Here is a tiny trained network, its code and every weight. The questions are about switching its units off for an input and a class, where a switched-off unit gives its printed mean instead of its output.

import numpy as np


def w(rows, s, z=0):
    codes = np.array(rows[::2]) - 128.0
    scale = np.full(codes.shape[1], s)
    scale[-1] = z or s
    return codes * scale


def f(y):
    return y / 2 * (1 + np.tanh(0.7978845608 * (y + 0.044715 * y**3)))


def log_softmax(a):
    a = a - a.max(-1, keepdims=True)
    return a - np.log(np.exp(a).sum(-1, keepdims=True))


def net(x, mask):
    res = np.array(x, float).reshape(1, 8) / 4 @ E
    y = f(res @ A[0][:, :-1].T + A[0][:, -1])
    res = res + np.where(mask, y, B[0][:, -1]) @ B[0][:, :-1]
    return log_softmax(res[-1] @ U[:, :-1].T + U[:, -1])


A, B = {}, {}
E = w([
[252,143,90,149,194,150,186,172,135,154,200,127],'x0',
[126,131,126,122,126,134,116,164,147,153,116,110],'x1',
[113,180,171,84,74,43,150,150,38,150,217,91],'x2',
[133,117,108,126,122,118,123,127,120,115,129,122],'x3',
[116,145,126,141,131,140,123,164,129,151,114,124],'x4',
[129,130,120,124,132,126,136,116,117,109,126,122],'x5',
[142,126,84,97,213,61,141,67,80,231,53,149],'x6',
[187,71,199,166,74,86,219,168,109,117,35,104],'x7',
],0.012)
A[0] = w([
[145,97,118,134,126,170,106,135,127,110,111,148,4],'N1',
[67,124,159,97,100,74,61,133,107,65,52,152,9],'N2',
[138,51,75,191,168,237,126,90,206,88,56,146,91],'N3',
[133,143,124,110,156,118,140,91,115,191,96,149,9],'N4',
[118,136,114,143,159,150,122,150,188,126,90,171,76],'N5',
[100,188,186,113,140,59,159,139,47,132,194,58,114],'N6',
[2,107,174,116,65,129,66,86,107,101,51,119,49],'N7',
[141,52,195,184,107,104,250,164,113,123,77,116,123],'N8',
[92,197,54,61,170,179,29,102,127,149,206,149,133],'N9',
[235,93,131,179,169,145,158,162,128,128,194,107,51],'N10',
[196,147,64,136,137,128,188,139,135,168,175,101,42],'N11',
[121,167,176,209,66,205,98,189,154,25,188,128,49],'N12',
[123,115,151,139,80,171,116,175,162,34,209,87,5],'N13',
[149,115,81,177,165,195,72,74,214,122,68,196,98],'N14',
[96,97,139,179,66,171,103,158,128,62,151,84,21],'N15',
[226,170,86,139,176,178,208,167,111,128,184,141,27],'N16',
[117,196,45,106,124,166,73,87,172,174,220,89,114],'N17',
[112,161,106,151,169,158,139,142,128,82,81,147,78],'N18',
[129,228,174,63,84,86,137,142,55,153,215,82,73],'N19',
[114,139,111,84,160,75,95,155,122,190,119,190,8],'N20',
[135,112,66,83,207,47,114,74,60,224,47,152,34],'N21',
[130,203,124,83,40,50,135,141,77,182,200,76,71],'N22',
[158,145,121,148,123,84,141,120,98,135,63,112,5],'N23',
[161,108,124,206,168,153,139,83,223,90,71,103,84],'N24',
[191,137,155,129,69,110,161,155,128,114,75,130,128],'N25',
[184,144,112,156,175,149,161,148,150,108,173,154,32],'N26',
[187,90,133,166,63,96,194,137,145,156,65,69,131],'N27',
[74,99,138,98,203,162,62,105,105,108,173,152,105],'N28',
[201,84,199,177,81,124,190,139,87,126,38,45,140],'N29',
],0.009,0.0034)
B[0] = w([
[117,138,106,134,80,103,145,139,125,116,121,129,143],'N1',
[105,130,196,154,124,169,58,63,153,141,98,49,201],'N2',
[201,63,41,74,41,78,128,174,72,173,120,110,255],'N3',
[121,158,123,80,159,94,163,93,166,151,127,154,167],'N4',
[208,138,124,135,83,134,147,161,99,109,148,115,173],'N5',
[191,38,63,115,58,91,152,193,86,192,118,107,218],'N6',
[66,135,200,194,101,233,71,2,157,181,51,55,246],'N7',
[96,124,106,168,176,162,111,123,73,82,201,215,235],'N8',
[39,93,135,228,211,149,117,142,30,59,220,195,245],'N9',
[82,142,205,167,112,179,96,18,167,166,61,73,204],'N10',
[96,186,186,158,76,161,85,56,150,169,81,56,188],'N11',
[177,202,99,58,194,66,209,112,237,138,129,157,235],'N12',
[157,159,122,54,195,84,218,123,224,137,92,146,210],'N13',
[196,89,99,109,59,126,119,213,78,163,124,140,240],'N14',
[149,190,142,72,163,69,168,114,145,140,88,132,193],'N15',
[78,148,197,153,123,204,68,90,157,165,59,34,215],'N16',
[41,110,133,165,198,135,98,112,82,60,221,182,215],'N17',
[127,97,106,154,100,86,158,170,104,158,154,75,154],'N18',
[201,70,87,93,54,113,126,174,84,149,111,131,228],'N19',
[129,143,124,114,162,121,145,126,172,120,130,144,164],'N20',
[165,239,103,21,174,76,236,76,244,141,91,150,246],'N21',
[183,47,105,92,51,144,116,156,84,158,92,143,222],'N22',
[126,133,160,109,172,118,144,170,145,102,144,118,158],'N23',
[194,61,116,118,93,116,125,178,95,186,161,121,210],'N24',
[65,116,95,168,152,128,113,116,111,87,198,162,186],'N25',
[151,151,191,156,90,141,49,90,155,147,80,91,177],'N26',
[76,116,94,183,192,143,108,138,91,72,188,157,213],'N27',
[113,133,166,183,160,98,94,174,103,80,144,122,190],'N28',
[80,156,116,176,190,117,67,194,104,18,206,149,242],'N29',
],0.0075,0.017)
U = w([
[92,148,117,197,206,144,108,167,66,39,218,210,235],'0',
[186,75,75,88,1,113,142,200,71,173,139,136,191],'1',
[150,247,116,39,198,84,246,119,233,133,132,173,102],'2',
[101,171,209,179,83,216,65,64,156,161,93,38,4],'3',
],0.0082,0.0011)

Each question gives the input, the list of numbers given to net, and the class t.
The units are the neurons (one row each of A and B). Each row of codes is followed by its name. A weight is (code - 128) times the scale printed after its matrix; where a second scale follows, it is the last column's (A, B and U).
mask holds one flag per neuron, in row order. A switched-off neuron (its flag False) gives its mean, the last column of its row in B, instead of its output. The means were averaged over made-up inputs and are rounded, as every weight is.
A unit's drop is (log p(t) with every unit on - log p(t) with that unit switched off) / (log p(t) with every unit on - log p(t) with every unit switched off).
The circuit of an input: a set's keep is (log p(t) with only the set's units on - log p(t) with every unit switched off) / (log p(t) with every unit on - log p(t) with every unit switched off). Starting from the 12 units with the biggest drops (on a tie, the unit counted first), units are removed one at a time, each time the one whose removal leaves the highest keep (on an exact tie, the one counted first), for as long as the keep stays at least 0.8.
units of the circuit, in order: the units of the circuit, biggest drop first
k most important neurons: the k neurons with the biggest drops, biggest first
drop of u: that unit's drop, to one decimal
input [-8,3,6,6,-6,-3,4,-5], class 3: units of the circuit, in order -> [N7]
input [7,-1,-6,3,-1,8,-5,-6], class 3: 2 most important neurons -> [N16, N10]
input [1,-1,6,-1,-4,-6,-8,8], class 0: 2 most important neurons -> [N29, N8]
input [7,-6,-7,5,-6,-3,7,-6], class 1: 4 most important neurons -> [N14, N3, N7, N12]
input [2,5,-8,-4,0,6,-5,6], class 1: 3 most important neurons -> [N3, N24, N9]
input [6,-4,8,-1,0,8,-1,-7], class 1: 4 most important neurons -> [N19, N6, N22, N29]
input [7,0,6,8,-4,-4,-2,2], class 3: 2 most important neurons -> [N10, N16]
input [-8,-3,-8,-4,8,2,-5,-1], class 1: 2 most important neurons -> [N3, N14]
input [-4,-6,3,-7,-5,3,-6,6], class 0: 4 most important neurons -> [N21, N29, N8, N25]
input [-7,3,8,3,4,-3,-4,-5], class 1: 3 most important neurons -> [N19, N6, N22]
input [4,5,-6,2,5,3,-6,-2], class 1: 4 most important neurons -> [N3, N21, N14, N24]
input [2,7,-1,2,8,4,-8,-7], class 2: 4 most important neurons -> [N12, N13, N15, N29]
input [3,-2,-5,1,6,6,1,-4], class 1: 2 most important neurons -> [N3, N14]
input [-5,1,3,-8,-6,-7,-8,6], class 2: units of the circuit, in order -> [N12]
input [6,5,5,7,0,8,-4,4], class 3: 3 most important neurons -> [N10, N16, N3]
input [5,0,-6,8,1,-6,-3,6], class 0: drop of N29 -> 4.4
input [4,5,7,-1,3,-1,7,7], class 0: drop of N12 -> 0.2
input [3,-3,-8,1,7,-4,7,2], class 1: drop of N3 -> 1.9
